Below is a small trained network, with its code and all its weights. Each question gives an input and a class and asks what happens when units are switched off, that is, made to give their printed mean instead of their output.

import numpy as np


def w(rows, s, z=0):
    codes = np.array(rows[::2]) - 128.0
    scale = np.full(codes.shape[1], s)
    scale[-1] = z or s
    return codes * scale


def f(y):
    return y / 2 * (1 + np.tanh(0.7978845608 * (y + 0.044715 * y**3)))


def log_softmax(a):
    a = a - a.max(-1, keepdims=True)
    return a - np.log(np.exp(a).sum(-1, keepdims=True))


def net(x, mask):
    res = np.array(x, float).reshape(1, 5) / 4 @ E
    y = f(res @ A[0][:, :-1].T + A[0][:, -1])
    res = res + np.where(mask, y, B[0][:, -1]) @ B[0][:, :-1]
    return log_softmax(res[-1] @ U[:, :-1].T + U[:, -1])


A, B = {}, {}
E = w([
[28,78,191,104,194,105],'x0',
[126,123,128,132,123,126],'x1',
[131,118,132,132,122,134],'x2',
[73,185,145,239,145,210],'x3',
[104,68,2,151,175,164],'x4',
],0.0085)
A[0] = w([
[161,74,114,49,112,85,254],'N0',
[124,157,118,166,139,191,145],'N1',
[167,144,157,147,70,118,145],'N2',
[149,109,174,39,156,88,154],'N3',
[93,145,159,134,110,130,119],'N4',
[137,153,83,187,128,180,126],'N5',
[192,104,60,96,133,139,152],'N6',
[160,181,149,113,100,137,145],'N7',
[97,181,150,195,151,174,180],'N8',
[99,135,198,123,135,77,127],'N9',
[41,29,102,117,215,139,82],'N10',
[119,123,124,129,158,133,125],'N11',
[105,150,135,162,131,170,160],'N12',
[174,129,8,173,110,135,122],'N13',
[114,122,202,109,134,116,141],'N14',
[130,151,175,162,166,132,148],'N15',
[123,133,123,110,132,113,141],'N16',
[167,160,145,129,82,130,149],'N17',
[223,205,188,135,60,128,177],'N18',
[84,128,236,130,112,101,134],'N19',
[111,124,173,91,118,109,159],'N20',
[96,163,163,160,135,142,150],'N21',
],0.012,0.0063)
B[0] = w([
[207,32,156,122,97,69,239],'N0',
[134,191,125,168,146,159,171],'N1',
[116,138,118,140,132,80,178],'N2',
[209,103,179,196,174,117,205],'N3',
[88,116,130,117,137,153,144],'N4',
[187,229,138,150,144,157,179],'N5',
[147,73,53,57,90,148,190],'N6',
[99,143,126,128,131,86,174],'N7',
[58,196,94,103,149,161,200],'N8',
[147,113,172,116,175,156,178],'N9',
[71,162,127,167,91,4,206],'N10',
[121,137,130,138,121,121,133],'N11',
[100,178,110,128,155,141,166],'N12',
[209,132,86,91,99,212,205],'N13',
[139,101,160,130,176,157,175],'N14',
[65,118,144,126,121,159,158],'N15',
[134,114,135,136,124,127,136],'N16',
[123,143,110,131,116,82,177],'N17',
[79,147,99,164,79,18,248],'N18',
[78,78,176,79,169,188,200],'N19',
[145,98,155,164,176,142,172],'N20',
[55,128,125,116,122,163,165],'N21',
],0.023,0.012)
U = w([
[146,84,86,177,93,1,243],'0',
[54,221,103,187,92,81,146],'1',
[215,76,115,27,46,193,144],'2',
[191,205,96,141,133,232,44],'3',
[189,74,202,141,164,169,127],'4',
[77,130,151,91,174,228,8],'5',
],0.007,0.0015)

Each question gives the input, the list of numbers given to net, and the class t.
The units are the neurons (one row each of A and B). Each row of codes is followed by its name. A weight is (code - 128) times the scale printed after its matrix; where a second scale follows, it is the last column's (A, B and U).
mask holds one flag per neuron, in row order. A switched-off neuron (its flag False) gives its mean, the last column of its row in B, instead of its output. The means were averaged over made-up inputs and are rounded, as every weight is.
A unit's drop is (log p(t) with every unit on - log p(t) with that unit switched off) / (log p(t) with every unit on - log p(t) with every unit switched off).
The circuit of an input: a set's keep is (log p(t) with only the set's units on - log p(t) with every unit switched off) / (log p(t) with every unit on - log p(t) with every unit switched off). Starting from the 12 units with the biggest drops (on a tie, the unit counted first), units are removed one at a time, each time the one whose removal leaves the highest keep (on an exact tie, the one counted first), for as long as the keep stays at least 0.8.
circuit, biggest first: the units of the circuit, biggest drop first
top k neurons: the k neurons with the biggest drops, biggest first
drop when u is switched off: that unit's drop, to one decimal
input [4,6,-2,0,0], class 4: circuit, biggest first -> N18
input [0,2,-1,0,5], class 2: circuit, biggest first -> N18; N13
input [1,5,-8,5,-8], class 5: top 2 neurons -> N19; N10
input [-7,5,7,-3,1], class 2: top 3 neurons -> N13; N10; N6
input [8,-2,2,2,1], class 1: top 2 neurons -> N10; N13
input [-4,0,-4,1,8], class 3: top 2 neurons -> N5; N0
input [-8,8,2,-4,1], class 2: top 2 neurons -> N13; N6
input [-4,-6,-7,3,1], class 3: top 2 neurons -> N10; N13
input [3,1,-1,1,-3], class 5: drop when N0 is switched off -> 0.2
input [2,2,0,5,6], class 1: drop when N10 is switched off -> 1.5
input [-3,-1,4,6,0], class 1: drop when N19 is switched off -> 0.2
input [3,-2,-1,0,0], class 4: top 2 neurons -> N18; N8
